Below is a small trained network, with its code and all its weights. Each question gives an input and a class and asks what happens when units are switched off, that is, made to give their printed mean instead of their output.

import numpy as np


def w(rows, s, z=0):
    codes = np.array(rows[::2]) - 128.0
    scale = np.full(codes.shape[1], s)
    scale[-1] = z or s
    return codes * scale


def norm(h):
    return h / np.sqrt((h * h).mean(-1, keepdims=True) + 1e-5)


def f(y):
    return y / 2 * (1 + np.tanh(0.7978845608 * (y + 0.044715 * y**3)))


def log_softmax(a):
    a = a - a.max(-1, keepdims=True)
    return a - np.log(np.exp(a).sum(-1, keepdims=True))


def net(x, mask):
    res = np.array(x, float).reshape(1, 3) / 4 @ E
    u = 0
    for l in range(3):
        y = f(norm(res) @ A[l][:, :-1].T + A[l][:, -1])
        res = res + np.where(mask[u : u + 4], y, B[l][:, -1]) @ B[l][:, :-1]
        u += 4
    return log_softmax(norm(res)[-1] @ U[:, :-1].T + U[:, -1])


A, B = {}, {}
E = w([
[118,159,195],'x0',
[253,121,122],'x1',
[177,216,105],'x2',
],0.0049)
A[0] = w([
[114,159,254,251],'0.n1',
[103,191,122,135],'0.n2',
[96,253,102,98],'0.n3',
[158,31,133,221],'0.n4',
],0.0058,0.0027)
B[0] = w([
[129,148,205,253],'0.n1',
[124,224,171,149],'0.n2',
[99,138,171,178],'0.n3',
[127,1,169,241],'0.n4',
],0.0052,0.0025)
A[1] = w([
[26,231,20,131],'1.n1',
[203,175,161,254],'1.n2',
[26,85,140,52],'1.n3',
[1,64,156,100],'1.n4',
],0.0078,0.002)
B[1] = w([
[67,27,176,211],'1.n1',
[89,136,109,247],'1.n2',
[254,173,105,189],'1.n3',
[151,198,90,254],'1.n4',
],0.0093,0.003)
A[2] = w([
[171,142,1,115],'2.n1',
[166,228,165,1],'2.n2',
[84,220,185,169],'2.n3',
[130,135,93,96],'2.n4',
],0.0071,0.0043)
B[2] = w([
[35,164,73,245],'2.n1',
[254,173,146,144],'2.n2',
[157,110,95,253],'2.n3',
[220,203,62,115],'2.n4',
],0.0065,0.0029)
U = w([
[101,153,6,132],'0',
[78,52,219,232],'1',
[160,201,164,197],'2',
[36,197,239,3],'3',
[152,5,81,27],'4',
],0.015,0.0046)

Each question gives the input, the list of numbers given to net, and the class t.
The units are the neurons (one row each of A and B). Each row of codes is followed by its name. A weight is (code - 128) times the scale printed after its matrix; where a second scale follows, it is the last column's (A, B and U).
mask holds one flag per neuron, layer by layer. A switched-off neuron (its flag False) gives its mean, the last column of its row in B, instead of its output. The means were averaged over made-up inputs and are rounded, as every weight is.
A unit's drop is (log p(t) with every unit on - log p(t) with that unit switched off) / (log p(t) with every unit on - log p(t) with every unit switched off).
The circuit of an input: a set's keep is (log p(t) with only the set's units on - log p(t) with every unit switched off) / (log p(t) with every unit on - log p(t) with every unit switched off). Starting from all 12 units, units are removed one at a time, each time the one whose removal leaves the highest keep (on an exact tie, the one counted first), for as long as the keep stays at least 0.8.
circuit, biggest first: the units of the circuit, biggest drop first
most important unit: the unit with the biggest drop
top k neurons: the k neurons with the biggest drops, biggest first
top k neurons in layer l: the k neurons of layer l with the biggest drops, biggest first
drop of u: that unit's drop, to one decimal
input [4,-7,-4], class 2: circuit, biggest first -> [1.n3 1.n4]
input [-2,0,7], class 1: top 2 neurons -> [1.n1 1.n4]
input [-2,-1,-8], class 0: most important unit -> 1.n4
input [-7,0,-7], class 0: top 3 neurons -> [1.n1 1.n4 2.n1]
input [1,6,-2], class 1: top 2 neurons in layer 1 -> [1.n4 1.n3]
input [-7,0,8], class 1: top 2 neurons in layer 0 -> [0.n3 0.n4]
input [0,0,-1], class 0: top 3 neurons in layer 0 -> [0.n2 0.n3 0.n4]
input [5,7,0], class 1: circuit, biggest first -> [1.n4 1.n3]
input [6,0,-4], class 2: top 2 neurons -> [1.n1 1.n4]
input [-5,-1,-8], class 0: top 2 neurons -> [1.n4 1.n1]
input [-1,-7,-6], class 0: top 2 neurons -> [1.n4 2.n1]
input [-6,0,7], class 1: top 3 neurons -> [1.n1 1.n4 1.n3]
input [3,0,6], class 3: top 4 neurons -> [1.n3 1.n4 1.n2 0.n4]
input [-8,-6,6], class 1: circuit, biggest first -> [1.n1]
input [4,-7,-2], class 2: circuit, biggest first -> [1.n3 1.n4]
input [-2,8,4], class 0: top 2 neurons in layer 1 -> [1.n2 1.n3]
input [-4,-1,8], class 1: top 2 neurons in layer 1 -> [1.n1 1.n4]
input [4,7,0], class 1: top 2 neurons in layer 1 -> [1.n4 1.n3]
input [-6,0,-7], class 0: drop of 1.n4 -> 0.9
input [-2,-6,-2], class 0: top neuron -> [1.n4]
input [-2,-4,6], class 1: drop of 0.n3 -> 0.0
input [-1,-4,-3], class 0: drop of 1.n2 -> -0.1
input [1,-7,-8], class 2: top 3 neurons in layer 1 -> [1.n4 1.n3 1.n2]
